Look-ups in named tables: a row name and a column name give one cell, copied from the table.

foleto:
	bugetig	fonod	zinugug	bem	sebi	tasa	sano	varafu	basize	tasapi
san	125	139	92	89	62	79	125	169	109	52
guromu	45	58	175	128	167	121	146	39	39	181
bet	90	87	154	132	154	82	65	114	53	167
sas	70	66	153	131	121	92	33	74	67	168
vig	42	76	79	130	123	159	182	33	102	53
tilos	61	51	180	76	162	102	182	49	40	146
fosuf	86	68	76	220	95	170	104	131	69	69
tulim	62	83	175	151	180	157	134	48	85	183
rem	193	173	147	50	140	66	92	209	172	158
lakar	92	84	162	18	158	46	135	85	60	177
vabe	143	175	79	48	75	49	38	119	174	89
noted	168	156	154	86	111	111	143	111	162	160

What is the fonod of rem in foleto?
173
What is the sebi of rem in foleto?
140
What is the sano of noted in foleto?
143
What is the sano of tilos in foleto?
182
What is the tasapi of tilos in foleto?
146
What is the tasapi of fosuf in foleto?
69
What is the tasa of lakar in foleto?
46
What is the zinugug of tulim in foleto?
175
What is the basize of tulim in foleto?
85
What is the tasapi of tulim in foleto?
183
What is the basize of rem in foleto?
172
What is the fonod of tilos in foleto?
51
What is the fonod of san in foleto?
139
What is the sebi of tilos in foleto?
162

Table dolar
           geko  rimeke  bemalo
fod       22911  -77498    3341
nibiko   -79685   75288  -43783
dun      -33825  -17999  -63563
balir      9053   18884   53061
gir      -52529  -28059   16150
tem       62056   55194   71043
tere      33958  -54735  -26063
zuduras   52961  -58715  -65255
bif       10069  -49588   37180
ges       63097   64115   62166
delefup   31935  -95563  -51368
ler      -49413    7801  -59820
belibek   42138  -67920  -60963

What is the bemalo of fod in dolar?
3341
What is the bemalo of gir in dolar?
16150
What is the rimeke of tem in dolar?
55194
What is the geko of belibek in dolar?
42138
What is the geko of gir in dolar?
-52529
What is the bemalo of dun in dolar?
-63563
What is the bemalo of delefup in dolar?
-51368
What is the bemalo of tere in dolar?
-26063
What is the rimeke of nibiko in dolar?
75288
What is the rimeke of ges in dolar?
64115
What is the rimeke of delefup in dolar?
-95563

topud.tsv
	bufib	duluzis	dal	tok	miran	damik	lor	tize
pagaki	160	148	97	89	157	229	179	169
bafev	101	208	41	53	168	172	201	184
rudin	169	153	142	81	145	147	149	162
vazegaf	82	172	155	197	166	110	101	160
tezupo	64	138	48	64	146	150	152	192
bovavu	46	140	126	198	126	153	105	174
bilano	133	138	132	177	135	131	110	175
fopim	167	141	124	85	89	212	157	164
filar	71	161	67	81	95	239	184	156
bogo	90	148	147	206	171	162	116	158
bamuto	200	159	98	66	124	209	202	146
sofe	128	148	119	72	100	150	179	166
kamun	184	162	113	143	101	184	179	202
kefet	174	141	68	49	77	158	191	160

bufib of filar is 71
dal of vazegaf is 155
duluzis of kefet is 141
damik of rudin is 147
lor of bovavu is 105
duluzis of bogo is 148
dal of rudin is 142
tize of bamuto is 146
miran of bafev is 168
lor of fopim is 157
miran of bamuto is 124
duluzis of vazegaf is 172
duluzis of filar is 161
miran of filar is 95
tize of kefet is 160
dal of bafev is 41

vepo =
fields: duvo, bapil, ked, tidoka, tobu, rup, puvede
savanu: [137, 137, 100, 123, 51, 133, 163]
zibi: [127, 126, 103, 69, 148, 102, 111]
goto: [174, 72, 99, 59, 114, 152, 89]
sodef: [170, 94, 95, 195, 76, 72, 146]
fir: [71, 90, 146, 131, 101, 92, 132]
tikamun: [137, 138, 94, 156, 72, 142, 93]
zovug: [136, 184, 106, 102, 185, 187, 139]
mufu: [148, 147, 95, 147, 56, 118, 183]
lam: [125, 107, 103, 134, 126, 131, 6]
veb: [60, 128, 153, 129, 83, 165, 132]
barofa: [146, 128, 95, 149, 84, 117, 106]
gukeke: [31, 139, 149, 99, 159, 66, 122]
rudoku: [50, 109, 157, 123, 85, 143, 124]
lus: [46, 94, 161, 113, 87, 124, 121]

What is the rup of barofa in vepo?
117
What is the bapil of savanu in vepo?
137
What is the duvo of lus in vepo?
46
What is the bapil of fir in vepo?
90
What is the tobu of lus in vepo?
87
What is the tobu of zibi in vepo?
148
What is the tidoka of rudoku in vepo?
123
What is the duvo of veb in vepo?
60
What is the tobu of zovug in vepo?
185
What is the puvede of fir in vepo?
132
What is the ked of veb in vepo?
153
What is the tobu of rudoku in vepo?
85
What is the tidoka of goto in vepo?
59
What is the rup of lam in vepo?
131
What is the ked of barofa in vepo?
95
What is the rup of veb in vepo?
165
What is the ked of sodef in vepo?
95
What is the rup of zibi in vepo?
102
What is the duvo of mufu in vepo?
148
What is the ked of zovug in vepo?
106

Table lurikad
cols = semor, lodus, dusateb, tok, sor
gamam: [4669, 7142, 7082, 1476, 7086]
mutusu: [9493, 4310, 1869, 7194, 7755]
kanev: [1983, 4595, 8512, 5440, 3788]
zofitu: [5855, 4277, 6904, 5985, 4330]
satur: [3611, 6459, 4543, 4822, 4656]
vus: [3752, 4125, 4057, 1739, 6074]
dipe: [3968, 8602, 4960, 5530, 2633]
vizivi: [1886, 4517, 7537, 519, 3763]
kagum: [6392, 5233, 6631, 7356, 2708]

dusateb of kagum = 6631
sor of kanev = 3788
tok of gamam = 1476
tok of dipe = 5530
dusateb of vizivi = 7537
dusateb of dipe = 4960
tok of vus = 1739
semor of satur = 3611
sor of mutusu = 7755
sor of satur = 4656
dusateb of vus = 4057
lodus of vizivi = 4517
semor of kagum = 6392
dusateb of zofitu = 6904
sor of gamam = 7086
tok of kagum = 7356
semor of zofitu = 5855
lodus of satur = 6459

lezi =
	basaf	suzu	kon	gosuru	nili	badofa	vifeme	zag
gosis	100	119	139	35	136	115	128	58
dese	122	174	71	165	84	147	89	141
telano	79	134	103	122	130	145	97	103
kib	87	107	106	134	100	119	130	112
nobobo	211	149	130	152	70	120	84	99
rina	137	196	71	122	103	170	85	120
leg	155	110	185	135	98	84	67	71
rok	139	133	89	198	97	129	61	157
bik	75	84	109	75	194	136	75	108
bif	117	158	66	115	152	187	80	118
selok	70	71	98	50	130	113	182	93
vob	71	106	58	104	103	103	145	162

bif, vifeme => 80
kib, suzu => 107
rina, nili => 103
kib, badofa => 119
leg, gosuru => 135
gosis, badofa => 115
kib, nili => 100
selok, vifeme => 182
bif, badofa => 187
leg, nili => 98
dese, kon => 71

